Each row is followed by roughly how far along a hidden order it lies, from 0 to 10. A new part has a new order.
In the rows, 128 means zero.
[129 126 134 128 128 127 127 131 121 125 130 126 129 125 240 131 130 126
 114 127 131 135 127] -> 1
[125 126 125 131 129 129 140 128 128 124 119 132 126 124 254 133 126 132
 139 147 118 123 139] -> 7
[132 118 132 124 128 127 109 128 116 133 137 125 130 134 255 131 131 124
 119 105 137 131 111] -> 3
[127 128 127 129 128 128 139 128 129 128 125 129 129 125 123 127 127 130
 128 137 125 221 134] -> 4
[138 116 141 130 125 123 145 129 103 130 132 124 121 103 107 138 133 127
 115 179 109 175 152] -> 5
[121 108 132 136 128 128 158 128 117 181 112 133 123 106 116 126 124 147
 128 193  96 146 171] -> 6
[129 132 127 127 128 129 129 127 134 124 129 128 129 135 134 127 128 154
 130 118 136 115 121] -> 3
[128  92 127 128 128 144 128 128 129 128 128 128 130 130 130 153 130 128
 130 126 132 129 133] -> 4
[128 126 131 127 127 127 124 128 124 196 135 127 128 128 118 129 129 128
 129 127 132 136 129] -> 8
[127 126 131 128 132 127 215 128 123 125 127 129 126 125 147 130 129 129
 124 137 122 128 135] -> 5
[132 150 123 131 132 130 207 128 134 123 121 132 128 132 131 125 126 133
 139 146 122 119 142] -> 7
[135 149 121 128 130 139 116 128 146 133 124 131 132 142 177 133 129 130
 143 104 144 117 114] -> 3
[117 115 121 138 130 131 165 128 131 122 103 138 123 114 114 120 121 145
 149 203  91 198 178] -> 5
[127 125 124 129 128 127 132 128 122 131 127 128 126 123 128 125 127 131
 128 139 123 247 137] -> 4
[129 134 124 128 129 130 133 128 134 167 128 131 140 134 139 126 128 130
 132 125 136 119 121] -> 10
[129 137 135 129 127 126 183 128 115 125 130 126 125 119 109 159 132 129
 119 142 122 142 150] -> 6
[128  95 147 131 125 120 156 129  97 126 130 122 119 102 240 140 132 128
 107 165  99 149 156] -> 4
[132  91 157 126 122 117 142 129  86 134 144 116 119  99  93 148 136 123
  89 143 112 254 140] -> 0
[123 145 112 132 130 136 137 127 152 179 110 136 139 137 138 110 120 137
 155  84 123 113 136] -> 10
[130  95 153 128 124 119 138 136  93 134 139 120 119 102 100 144 135 125
  95 148 105 159 145] -> 0
[123 134 118 132 130 132 141 128 140 123 114 135 128 130 139 119 123 138
 146 147 118 190 143] -> 3
[129 149 118 126 130 134 114 128 148 136 128 131 134 149 202 121 126 139
 145 102 146 124 111] -> 2
[131 141 126 127 129 130 125 128 135 133 130 129 131 136 187 129 128 129
 130 123 137 160 120] -> 5
[124 131 121 132 130 130 123 128 132 132 121 133 128 128 129 124 124 134
 140 148 118 214 141] -> 5
[124 120 131 133 128 127 152 129 119 124 117 131 123 113 117 128 126 138
 133 169 106 223 159] -> 4
[121 113 129 134 127 127 155 128 110 188 116 131 121 109 113 123 126 135
 132 175 102 138 161] -> 8
[128 118 125 130 128 127 132 128 116 125 126 128 124 117 136 131 129 130
 124 149 116 217 136] -> 0
[124 137 118 131 130 133 134 128 141 136 116 133 129 130 135 113 124 155
 147 138 128 119 135] -> 3
[123 111 132 134 127 125 154 128 114 122 119 130 127 111 110 115 128 135
 128 177  98 216 160] -> 8
[128 117 135 131 128 129 143 128 115 132 126 131 128 121 119 137 130 130
 120 151 114 133 151] -> 7
[125 128 124 129 129 130 135 128 133 126 120 131 128 127 128 124 126 136
 136 136 121 207 134] -> 3
[124 138 116 132 131 133 142 128 142 123 115 135 130 133 160 121 123 158
 145 141 122 115 138] -> 6

[137 143 104 130 112  57 141 141  99 146 100 104 103   5  64 130 122  97
 111 161 145 123 119 158 210 128 156 118 160 164 193 157 121] -> 3
[127 119 117 130 129 118 151 132 132 133 140 126 105 125 107 131 124 118
 141 145 132 123 132 122 121 123 113 154 133 122 122 142 129] -> 6
[128 129 132 129 129 129 126 132 127 127 127 127 130 124 130 127 123 131
 129 123 124 129 128 130 131 131 122 134 128 131 128 134 128] -> 6
[153 154 117 108  97  69 112 157 146 158 102 108  91 167 101 117 146  63
 164 131 187  93 132 181 209  59 101 156 149 191 194 252 117] -> 0
[126 134 134 127 134 119 114 108 126 149 163 107 113  69  72 137 166 110
 111 102 145 132 104 133 131 120 146 134  98 138 130 112 140] -> 7
[104 150 204 113 128 164 150 107  92  78  61 133 253 185 229  96 149 169
  53  56 120 153 116 159 209 133 210  17 112 166 170  68 112] -> 2
[118 114 132 164 148 144 112 108 111 106 193 140 157  67 127 124  98 179
 111  95  77 172 123  98  86 184 177 155 119  80  65  84 148] -> 10
[122 134 148 126 130 133 140 123 116 116 122 131 164 147 147 117 135 132
 113 105 126 136 123 132 156 128 149  96 123 139 139 119 122] -> 5
[121 134 118 130 137 121 131 116 123 122 141 131 115  89  89 127 133 114
 111 114 132 124 118 133 156 114 119 115 113 138 129 120 133] -> 7
[125 123 127 131 132 106 135 133 131 136 145 125 114 127 103 131 120 108
 134 129 124 131 128 127 149 124 117 135 130 121 133 137 129] -> 6
[135 156 146 112 109 159 134 131 102 100 160 152 108 246  95 127 129  97
  51  97 126 163 132 152  82 143 129 172 161  89 139 153 121] -> 8
[131 131 130 128 131 142 115 122 126 137 141 124 123 104 119 134 150 132
 116 114 142 125 117 129 116 136 147 136 116 133 132 110 131] -> 6
[133 125 118 129 129 119 125 132 132 133 137 127 117 125 119 134 124 118
 143 133 133 129 132 123 116 124 114 135 133 123 129 141 134] -> 6
[ 93 135 117 133 150  83 115 149 121 103 135 114  56  66 131 121  67 167
 217 134 113  98 104  93 130 125 136  78 138 155  90 106 165] -> 8
[113 135 168 117 128 140 138 117 112 103  94 132 190 167 179 110 136 149
  83  95 119 141 118 147 164 125 170  55 123 149 154  93 123] -> 4
[132 123 140 120 127 112 133 109 116 111 144 144 102 148  97 117 134 148
 145  92 111 142 123 134  59 142 119 195 140 104 141 143 125] -> 5
[141 145 119 107 108  87 130 148 141 152  88 112  87 168 100 124 145  73
 155 141 173 100 133 163 192  74  91 136 144 172 184 204 116] -> 1
[140  91 142 128 127 146 135  76 117 130  84 116 162 172 128 134 186 126
 187 112 131 132 148 127 115 111  98 195 105 121 124 150 113] -> 2
[112 141 176 122 130 142 144 116 107  98  98 131 188 169 171 110 132 144
  90  83 124 142 120 145 192 129 176  53 124 147 156  99 120] -> 4
[139 134 127 150 127  90 104 125 131 124 186 125 152 105 117 110 118 127
 157  74 110 149 124 139 150 131 153 172 129 120 104 172 140] -> 7
[130 130 117 137 126  84 161 114  98 127 118 114 130   3 129 124 124 141
  98 144 113 147 102 140 142 159 172 113 138 118 154  90 114] -> 5
[121 124 120 135 127 110 171 148 125 100  94 161 136 233 163 106  49 127
 156 169  92 131 161 120 182 120  68 113 165 112 124 173 121] -> 4
[130 130 123 128 128 135 126 123 128 125 124 127 132 120 139 129 125 137
 128 118 126 128 126 128 125 133 124 114 126 131 124 122 127] -> 6
[103 160 104 137 133 100 130 189 146 139 168 118 106  65 141 131  64  94
  89 163 141 117 113 117 234 118 151  16 137 156 128 115 151] -> 9
[132 124 141 126 122 143 136 107 117 121 119 129 141 188 113 130 145 108
 131 115 125 142 142 134 102 122 115 171 127 114 138 143 120] -> 5
[175  88 175 105 106 191 140  42  97 108  93 159 170 255  91 125 246 171
 139  57 113 173 155 161   1 146  98 255 128  70 143 175  80] -> 2
[135 128 135 139 131  96 135 120 151 124 177 120 160 173 198 103 113 127
 157  62 110 154 109 139 133 118 124 154 121  94 107 161 127] -> 6
[130 118 134 134 123 158 137 109 116 135 101 111 153 212 121 145 169  76
 132 132 145 136 151 134 160 107 109 155 119 121 131 146 120] -> 5
